Below are the code and all the weights of a small trained network. Each question names an input and a target symbol and asks about switching units off, where a switched-off unit gives its printed mean instead of its output.

import numpy as np


def w(rows, s, z=0):
    codes = np.array(rows[::2]) - 128.0
    scale = np.full(codes.shape[1], s)
    scale[-1] = z or s
    return codes * scale


def norm(h):
    return h / np.sqrt((h * h).mean(-1, keepdims=True) + 1e-5)


def f(y):
    return y / 2 * (1 + np.tanh(0.7978845608 * (y + 0.044715 * y**3)))


def softmax(a):
    e = np.exp(a - a.max(-1, keepdims=True))
    return e / e.sum(-1, keepdims=True)


def log_softmax(a):
    a = a - a.max(-1, keepdims=True)
    return a - np.log(np.exp(a).sum(-1, keepdims=True))


def net(x, mask):
    ids = ['ΠΣβγητφω'.index(c) for c in x.split()]
    T = len(ids)
    res = E[ids] + P[:T]
    u = 0
    for l in range(2):
        r = norm(res)
        for j in range(3):
            rows = slice(2 * j, 2 * j + 2)
            q, k, v = (r @ M[l][rows].T for M in (Q, K, V))
            z = softmax(np.where(np.tri(T) > 0, q @ k.T / 2**0.5, -1e9)) @ v
            o = O[l][rows]
            res = res + np.where(mask[u + j], z, o[:, -1]) @ o[:, :-1]
        u += 3
        y = f(norm(res) @ A[l][:, :-1].T + A[l][:, -1])
        res = res + np.where(mask[u : u + 12], y, B[l][:, -1]) @ B[l][:, :-1]
        u += 12
    return log_softmax(norm(res)[-1] @ U[:, :-1].T + U[:, -1])


Q, K, V, O, A, B = {}, {}, {}, {}, {}, {}
E = w([
[180,225,23,207,49,114],'Π',
[193,206,113,166,106,122],'Σ',
[99,172,40,85,197,220],'β',
[235,182,58,186,50,164],'γ',
[146,153,160,112,67,199],'η',
[231,128,86,29,18,150],'τ',
[237,62,111,131,111,161],'φ',
[250,156,154,136,183,145],'ω',
],0.0022)
P = w([
[3,90,175,107,154,97],'0',
[176,172,195,155,97,118],'1',
[186,172,191,156,102,136],'2',
[185,179,175,153,107,149],'3',
[195,172,168,146,106,159],'4',
[197,173,160,143,111,164],'5',
[204,178,161,144,109,169],'6',
[202,174,153,146,116,173],'7',
[203,173,154,141,117,180],'8',
[204,176,144,134,108,177],'9',
[207,171,142,137,109,185],'10',
[206,170,142,138,109,187],'11',
],0.0018)
Q[0] = w([
[228,250,13,123,118,220],'L0H0',
[22,107,238,145,204,88],'L0H0',
[62,41,133,71,117,54],'L0H1',
[193,229,92,183,149,221],'L0H1',
[104,77,177,191,102,26],'L0H2',
[238,230,72,254,68,214],'L0H2',
],0.0046)
K[0] = w([
[1,19,157,126,162,54],'L0H0',
[240,182,171,190,55,136],'L0H0',
[230,170,119,92,203,216],'L0H1',
[38,62,121,185,63,74],'L0H1',
[230,202,204,157,130,136],'L0H2',
[22,159,47,90,213,255],'L0H2',
],0.0043)
V[0] = w([
[59,194,59,44,155,185],'L0H0',
[89,88,152,103,30,70],'L0H0',
[210,164,90,95,127,168],'L0H1',
[157,105,78,71,175,155],'L0H1',
[191,175,182,142,86,72],'L0H2',
[136,120,121,140,251,145],'L0H2',
],0.0028)
O[0] = w([
[49,251,201,78,97,122,165],'L0H0',
[84,55,132,152,113,224,176],'L0H0',
[48,145,221,151,125,136,196],'L0H1',
[112,183,167,203,126,126,5],'L0H1',
[114,94,159,168,103,39,193],'L0H2',
[218,201,162,98,65,174,68],'L0H2',
],0.0028,0.0014)
A[0] = w([
[139,151,160,201,134,133,98],'L0N0',
[185,101,80,184,186,98,184],'L0N1',
[79,65,148,94,223,101,96],'L0N2',
[134,76,106,66,205,55,85],'L0N3',
[150,141,207,112,106,102,106],'L0N4',
[149,56,182,143,180,154,121],'L0N5',
[145,131,227,48,129,156,84],'L0N6',
[153,153,77,82,157,127,53],'L0N7',
[175,72,252,56,134,150,76],'L0N8',
[173,8,218,97,220,148,61],'L0N9',
[81,56,101,116,156,175,142],'L0N10',
[147,164,118,154,174,106,3],'L0N11',
],0.0037,0.0015)
B[0] = w([
[95,169,201,89,105,159,202],'L0N0',
[144,202,237,118,74,108,236],'L0N1',
[109,148,159,161,186,167,8],'L0N2',
[50,134,208,68,159,116,17],'L0N3',
[130,94,156,137,218,177,173],'L0N4',
[116,152,175,151,60,99,101],'L0N5',
[98,169,103,207,156,150,170],'L0N6',
[91,62,135,141,59,55,108],'L0N7',
[51,188,37,143,52,137,184],'L0N8',
[129,184,142,93,3,172,96],'L0N9',
[189,102,111,197,149,170,57],'L0N10',
[49,108,107,74,78,143,77],'L0N11',
],0.0029,0.0011)
Q[1] = w([
[63,94,54,181,112,180],'L1H0',
[172,208,179,68,255,141],'L1H0',
[67,51,176,138,135,86],'L1H1',
[46,28,149,151,134,74],'L1H1',
[51,46,44,190,114,55],'L1H2',
[57,36,242,96,223,80],'L1H2',
],0.005)
K[1] = w([
[85,119,28,102,81,164],'L1H0',
[105,65,245,242,52,48],'L1H0',
[216,242,124,99,119,192],'L1H1',
[220,234,131,108,33,213],'L1H1',
[220,254,166,43,124,193],'L1H2',
[170,183,237,179,19,84],'L1H2',
],0.0044)
V[1] = w([
[65,112,69,91,183,141],'L1H0',
[157,19,86,176,144,33],'L1H0',
[178,137,159,191,188,162],'L1H1',
[216,72,21,189,165,179],'L1H1',
[89,90,72,146,17,3],'L1H2',
[173,210,55,79,214,158],'L1H2',
],0.0028)
O[1] = w([
[151,178,76,121,138,181,3],'L1H0',
[213,147,158,172,22,108,63],'L1H0',
[95,224,80,194,189,51,112],'L1H1',
[231,152,64,76,216,53,162],'L1H1',
[89,83,17,110,100,98,193],'L1H2',
[192,89,254,43,123,81,144],'L1H2',
],0.0029,0.0022)
A[1] = w([
[106,161,216,138,158,76,253],'L1N0',
[83,171,186,80,41,181,50],'L1N1',
[75,186,162,120,98,31,152],'L1N2',
[135,132,126,58,86,83,133],'L1N3',
[116,141,46,39,41,138,110],'L1N4',
[196,66,120,201,126,111,226],'L1N5',
[126,174,139,152,37,102,115],'L1N6',
[42,208,115,217,125,201,123],'L1N7',
[75,40,200,23,74,218,59],'L1N8',
[135,129,215,93,148,15,161],'L1N9',
[98,195,40,151,148,43,136],'L1N10',
[116,128,73,106,254,95,95],'L1N11',
],0.0034,0.002)
B[1] = w([
[36,42,135,83,158,62,186],'L1N0',
[135,205,208,179,137,193,145],'L1N1',
[40,163,81,34,26,195,146],'L1N2',
[105,65,135,93,139,204,171],'L1N3',
[66,92,124,74,168,247,217],'L1N4',
[109,45,185,187,191,60,250],'L1N5',
[70,219,143,135,171,116,211],'L1N6',
[102,74,77,115,233,114,168],'L1N7',
[214,163,199,192,81,87,114],'L1N8',
[77,4,114,60,166,178,151],'L1N9',
[99,247,143,47,32,99,165],'L1N10',
[184,237,131,89,14,109,95],'L1N11',
],0.0027,0.0019)
U = w([
[146,25,12,20,16,235,164],'Π',
[89,67,209,242,13,241,127],'Σ',
[58,209,242,43,190,210,15],'β',
[38,228,4,126,27,9,149],'γ',
[241,228,190,22,240,215,254],'η',
[25,189,49,228,242,235,93],'τ',
[246,18,128,226,180,24,67],'φ',
[16,3,238,35,192,25,97],'ω',
],0.0051,0.0036)

Each question gives the input, a string of symbols that net reads in full, and the target symbol t.
The units are the heads (2 rows each of Q, K, V and O) and the neurons (one row each of A and B). Each row of codes is followed by its name. A weight is (code - 128) times the scale printed after its matrix; where a second scale follows, it is the last column's (O, A, B and U).
mask holds one flag per unit, layer by layer, with each layer's heads first. A switched-off unit (its flag False) gives its mean, the last column of its rows in O or B, instead of its output. The means were averaged over made-up inputs and are rounded, as every weight is.
A unit's drop is (log p(t) with every unit on - log p(t) with that unit switched off) / (log p(t) with every unit on - log p(t) with every unit switched off).
The circuit of an input: a set's keep is (log p(t) with only the set's units on - log p(t) with every unit switched off) / (log p(t) with every unit on - log p(t) with every unit switched off). Starting from the 12 units with the biggest drops (on a tie, the unit counted first), units are removed one at a time, each time the one whose removal leaves the highest keep (on an exact tie, the one counted first), for as long as the keep stays at least 0.8.
circuit, biggest first: the units of the circuit, biggest drop first
top k neurons: the k neurons with the biggest drops, biggest first
top k neurons in layer l: the k neurons of layer l with the biggest drops, biggest first
which heads matter: for each layer, one digit per head in row order, 1 if its drop is at least 0.15 and else 0, layers parted by /
input Π Π γ γ η Σ η, target τ: top 2 neurons : [L0N8; L0N6]
input τ Π γ γ Π Π Σ Π γ Π γ, target τ: circuit, biggest first : [L0H1; L1H2; L0H0; L1N7]
input γ γ Σ Π Σ, target γ: circuit, biggest first : [L1H2]
input Σ Π φ Σ, target ω: top 2 neurons : [L0N8; L0N9]
input γ Σ Π β β Π τ τ, target γ: circuit, biggest first : [L0H2; L0H0; L1H2]
input η φ ω Π γ, target φ: top 3 neurons in layer 0 : [L0N8; L0N9; L0N10]
input Π φ τ η Π Π γ Σ Π γ Σ, target Π: which heads matter : 000 / 001
input η ω φ, target η: top 4 neurons : [L0N9; L0N10; L0N8; L0N1]
input Π Π γ τ β, target Π: circuit, biggest first : [L0H2; L1H2; L1N6]
input γ τ Π ω η γ, target γ: circuit, biggest first : [L1H2; L0H2]
input φ Π ω Π, target φ: top 4 neurons : [L0N8; L1N5; L0N9; L0N6]
input γ τ β Π γ, target γ: which heads matter : 101 / 011
input γ Σ τ τ, target γ: which heads matter : 011 / 011
input Σ Π τ τ Π, target Σ: which heads matter : 010 / 110
input τ Σ Π γ β γ, target τ: which heads matter : 111 / 001
input φ Π ω φ Σ, target φ: circuit, biggest first : [L0H0]
input Σ β Π φ Π φ τ Π τ, target Σ: circuit, biggest first : [L1H1; L1N8]
input Π η γ γ Π, target Π: circuit, biggest first : [L0H1; L1H1]
input τ Π φ β Σ, target τ: circuit, biggest first : [L0H2; L1H2; L0H1]
input Σ Σ τ β τ, target Σ: circuit, biggest first : [L1H1]
input τ Π γ Π Π, target τ: circuit, biggest first : [L0H0; L1N7]
input φ ω Π ω η τ Σ γ Π Σ Π Π, target φ: circuit, biggest first : [L0H0; L1N5]
input Π η Π φ γ Σ Π Π, target Π: which heads matter : 010 / 011
input Σ γ Π Π γ φ Π Π β ω, target Σ: which heads matter : 010 / 010
input ω φ ω, target ω: which heads matter : 101 / 100
input Π φ η τ φ η, target Π: which heads matter : 110 / 011
input φ Π Π Π Σ, target ω: top neuron in layer 0 : [L0N1]
